Here is a tiny trained network, its code and every weight. The questions are about switching its units off for an input and a class, where a switched-off unit gives its printed mean instead of its output.

import numpy as np


def w(rows, s, z=0):
    codes = np.array(rows[::2]) - 128.0
    scale = np.full(codes.shape[1], s)
    scale[-1] = z or s
    return codes * scale


def norm(h):
    return h / np.sqrt((h * h).mean(-1, keepdims=True) + 1e-5)


def f(y):
    return np.maximum(y, 0)


def log_softmax(a):
    a = a - a.max(-1, keepdims=True)
    return a - np.log(np.exp(a).sum(-1, keepdims=True))


def net(x, mask):
    res = np.array(x, float).reshape(1, 8) / 4 @ E
    u = 0
    for l in range(2):
        y = f(norm(res) @ A[l][:, :-1].T + A[l][:, -1])
        res = res + np.where(mask[u : u + 6], y, B[l][:, -1]) @ B[l][:, :-1]
        u += 6
    return log_softmax(norm(res)[-1] @ U[:, :-1].T + U[:, -1])


A, B = {}, {}
E = w([
[124,128,126,129],'x0',
[129,128,44,106],'x1',
[127,126,129,130],'x2',
[127,126,126,129],'x3',
[127,125,129,126],'x4',
[203,120,143,82],'x5',
[172,114,122,188],'x6',
[151,254,116,126],'x7',
],0.0069)
A[0] = w([
[21,119,171,17,4],'L0N1',
[117,125,165,78,103],'L0N2',
[90,156,235,141,101],'L0N3',
[61,142,88,136,101],'L0N4',
[39,148,113,212,108],'L0N5',
[169,75,103,247,50],'L0N6',
],0.012,0.002)
B[0] = w([
[161,248,144,181,254],'L0N1',
[163,137,84,95,180],'L0N2',
[91,38,102,176,245],'L0N3',
[92,115,183,108,198],'L0N4',
[150,126,191,59,250],'L0N5',
[113,247,143,141,241],'L0N6',
],0.014,0.0048)
A[1] = w([
[134,146,254,162,216],'L1N1',
[125,154,36,172,82],'L1N2',
[75,131,145,102,135],'L1N3',
[213,81,71,124,212],'L1N4',
[74,89,42,183,252],'L1N5',
[73,233,106,63,138],'L1N6',
],0.0092,0.0022)
B[1] = w([
[160,101,42,82,254],'L1N1',
[69,129,163,144,149],'L1N2',
[177,149,121,163,154],'L1N3',
[80,62,191,84,165],'L1N4',
[7,105,98,158,144],'L1N5',
[131,32,115,191,231],'L1N6',
],0.011,0.0087)
U = w([
[143,99,59,120,197],'0',
[177,255,108,173,74],'1',
[135,120,109,108,203],'2',
[138,123,181,35,135],'3',
[125,132,124,114,142],'4',
[78,61,80,135,2],'5',
],0.0085,0.0042)

Each question gives the input, the list of numbers given to net, and the class t.
The units are the neurons (one row each of A and B). Each row of codes is followed by its name. A weight is (code - 128) times the scale printed after its matrix; where a second scale follows, it is the last column's (A, B and U).
mask holds one flag per neuron, layer by layer. A switched-off neuron (its flag False) gives its mean, the last column of its row in B, instead of its output. The means were averaged over made-up inputs and are rounded, as every weight is.
A unit's drop is (log p(t) with every unit on - log p(t) with that unit switched off) / (log p(t) with every unit on - log p(t) with every unit switched off).
most important unit: the unit with the biggest drop
top k neurons: the k neurons with the biggest drops, biggest first
top k neurons in layer l: the k neurons of layer l with the biggest drops, biggest first
drop of u: that unit's drop, to one decimal
input [-4,5,-4,0,7,8,2,-3], class 3: top 3 neurons => [L0N3 L1N4 L1N6]
input [2,-6,-2,-4,7,-7,8,1], class 1: top 2 neurons in layer 0 => [L0N6 L0N5]
input [-4,-6,-6,5,2,-6,2,7], class 0: most important unit => L1N1
input [-8,2,-1,-1,-7,-4,-8,4], class 1: top 2 neurons => [L0N1 L1N6]
input [-5,4,0,-6,-3,-8,-5,-7], class 3: top 2 neurons => [L0N5 L0N4]
input [-5,-6,4,5,4,-3,-8,-6], class 1: top 2 neurons => [L0N1 L1N6]
input [-8,8,7,-8,7,-7,8,1], class 1: top 3 neurons in layer 0 => [L0N6 L0N3 L0N5]
input [4,-2,-3,-2,-2,6,-6,2], class 1: top 3 neurons => [L0N1 L1N1 L0N5]
input [3,8,6,4,3,2,0,5], class 5: top 4 neurons => [L0N1 L0N5 L0N6 L1N1]
input [-4,-6,-4,-4,-7,5,6,7], class 0: top 2 neurons in layer 0 => [L0N1 L0N6]
input [2,-6,3,0,-3,3,8,-5], class 1: top 2 neurons => [L0N6 L1N6]
input [-2,-5,0,5,4,-1,7,7], class 0: top 2 neurons => [L0N1 L1N1]
input [-8,0,-8,-2,-1,-7,3,-2], class 3: top 2 neurons in layer 0 => [L0N5 L0N1]
input [-8,-7,6,-1,-6,-8,0,3], class 3: most important unit => L0N5
input [8,-5,-6,0,8,7,8,-6], class 1: top 3 neurons => [L0N6 L1N6 L0N3]
input [-2,0,2,7,-2,-8,-7,-3], class 3: top 3 neurons => [L0N5 L0N4 L0N6]
input [-7,-4,5,-4,3,1,-4,0], class 1: top 2 neurons => [L0N1 L1N6]
input [8,4,7,-5,-5,-6,8,-3], class 1: top 2 neurons in layer 0 => [L0N6 L0N5]
input [7,5,-1,0,-8,0,-8,0], class 1: top 2 neurons in layer 0 => [L0N1 L0N3]
input [-6,-6,0,-2,-5,0,2,2], class 5: most important unit => L0N3
input [-5,-8,6,2,2,1,0,8], class 0: drop of L0N3 => -0.2
input [-7,-4,-2,5,-2,-3,-1,6], class 0: drop of L0N4 => 0.0
input [-4,8,-5,5,5,-8,-5,-2], class 3: drop of L0N5 => 1.3
